After every row comes roughly how far along a hidden order it lies, from 0 to 12.
[  5  44   3   9 -14   0  -1  -6   2  -5   3  -8  -5   7   0  -7  -6  -9
   4   4   3   9   4   2   5 -12   1   4   6 -16]
5
[ -5  39   9 -11   5   1  -6  -5   5   7  -1  -4 -21   0 -38   7   2  -8
   7  -1  -1  -2  11   5   0   1  11 -22   5  12]
9
[  9  52   0   3   8   7  -1  -1   8   4   9   1   4  -9   3  -6  -1  15
   5  -8   5  -5  13  -6 -11  -1  -1  -2  -4   0]
2
[ 10  35   1   8   2   7   6  -1   3  -1  18 -11  17   1  40  -6 -14  12
   2  -3  -2  -3   2  -5  -8  -2  -3 -22   8 -11]
0
[-10  25   3  50 -15  -3  -4  -8   6  -3  -5 -12 -10   4 -14   0   5 -12
   3   5   4  15  16  10  -2  -7  -7  12   1  -2]
6
[ -6  -6   3 -20   0  -4  -8   4   3   5 -16 -24 -15   4  -5  -1  -6   1
  10   3   5  -6  35  -3   5   3  18  -9  -5   6]
12
[ 14  41   1   3   1  11   1  -1   7   2  13 -12   8  -1  28  -6 -10  14
   4  -6   0  -5   3  -8 -10  -2  -1 -24   2  -5]
0
[  5   6   3  32   1   7   3   0   6   1  10 -19   6  12  30 -10 -16   4
   6   2  -5  -2  16  -4  -7  -3  -2 -19   7  -3]
0
[ -6  -1   1 -26   1  -8 -10   3   3   5 -19 -18 -23   1 -15  -2   2   2
   7   1   8  -4  34  -4   3  -8   8   5 -11   8]
12
[  1   5   5  25 -15   2  -1   3   7   1   3 -31  -2  16  22  -4 -14   3
   9   5  -3   0  26  -1  -7  -1   2 -29   4  -5]
2
[ -3  20   6 -26  -3   6   0  -7  -4  -2   9   5  -7   6 -23   5  -7 -17
   3   3  -8  -1 -24   9  14  -5   4 -16  16  -4]
7
[  9  47   2   4 -13  -3  -4  -8   2  -5  -1 -14  -5   3   3  -8  -9   4
   4  -1  13   5  19  -6   9 -17  -8  13   0 -15]
6
[  2  44   4 -18  11   4  -2   1   4   7   5   7 -10 -10 -29   4   4   6
   3  -7   0  -7   3  -3  -4   2   4 -16  -2  10]
7
[ 17  53   4 -35  -3  -2  -7  -7   3  -3  -3 -21 -16  -2  -2 -12 -15   5
  11  -4  14  -3  31 -11  12 -18  -1  -4   6 -14]
8
[ -4 -63   1  -5  -2   0  -2   7  -1   0  -8 -17  -7  11   7   2  -6  -6
   4   9  -8  -3  12   2   3   9  10 -10   5   1]
8
[  9  41   1 -18  12   9  -1  -1   4   7   9   7   6  -9  -7  -3   2   7
   3  -8  -1  -9   6  -6   0   3   1 -14  -1   4]
4
[  4 -32   5 -13  -8   8   2   4  -2  -3   3 -20  -5  17   8  -1 -21  -7
   7   5  -8  -9   3   0   4   1   9 -35  17  -7]
5
[  4  22  -1 -15   4  -5  -7  -3   2  -1 -11 -11  -5  -3   0  -8  -3   9
   2  -2  13  -3  23  -7   2 -12   2   9  -6  -2]
9
[ -9  24   7   4  -5   0  -2  -4   2   1  -3   6 -15   2 -27   8   3 -13
   4   2  -4   3  -8   9   3  -2   3  -4   5   8]
8
[ -7  25   2   0  11   2  -2   1   2   6   0  13  -8  -8 -22   9  14  -2
  -2  -4   1  -1  -9   5  -5   9   5  -1  -2  14]
8
[  7  27   3 -53   3   0  -8  -2   1   3  -7 -18 -19  -3  -5  -8 -11  -5
  11  -4  10 -14  34 -10  16  -9  15 -16  -2  -4]
11
[  5  37  -1  31 -20  -6  -2  -4   3  -4  -5 -18  -6   2   5  -7   0   3
   4   2  13  11  16   0  -2 -14  -9  16  -2  -9]
5
[ -1 -17   6 -29  -1   1  -6   5  -1   2  -9 -19 -15  10 -13   0 -13  -5
   8   4  -6 -11  20   1  12   5  20 -35   8   4]
10
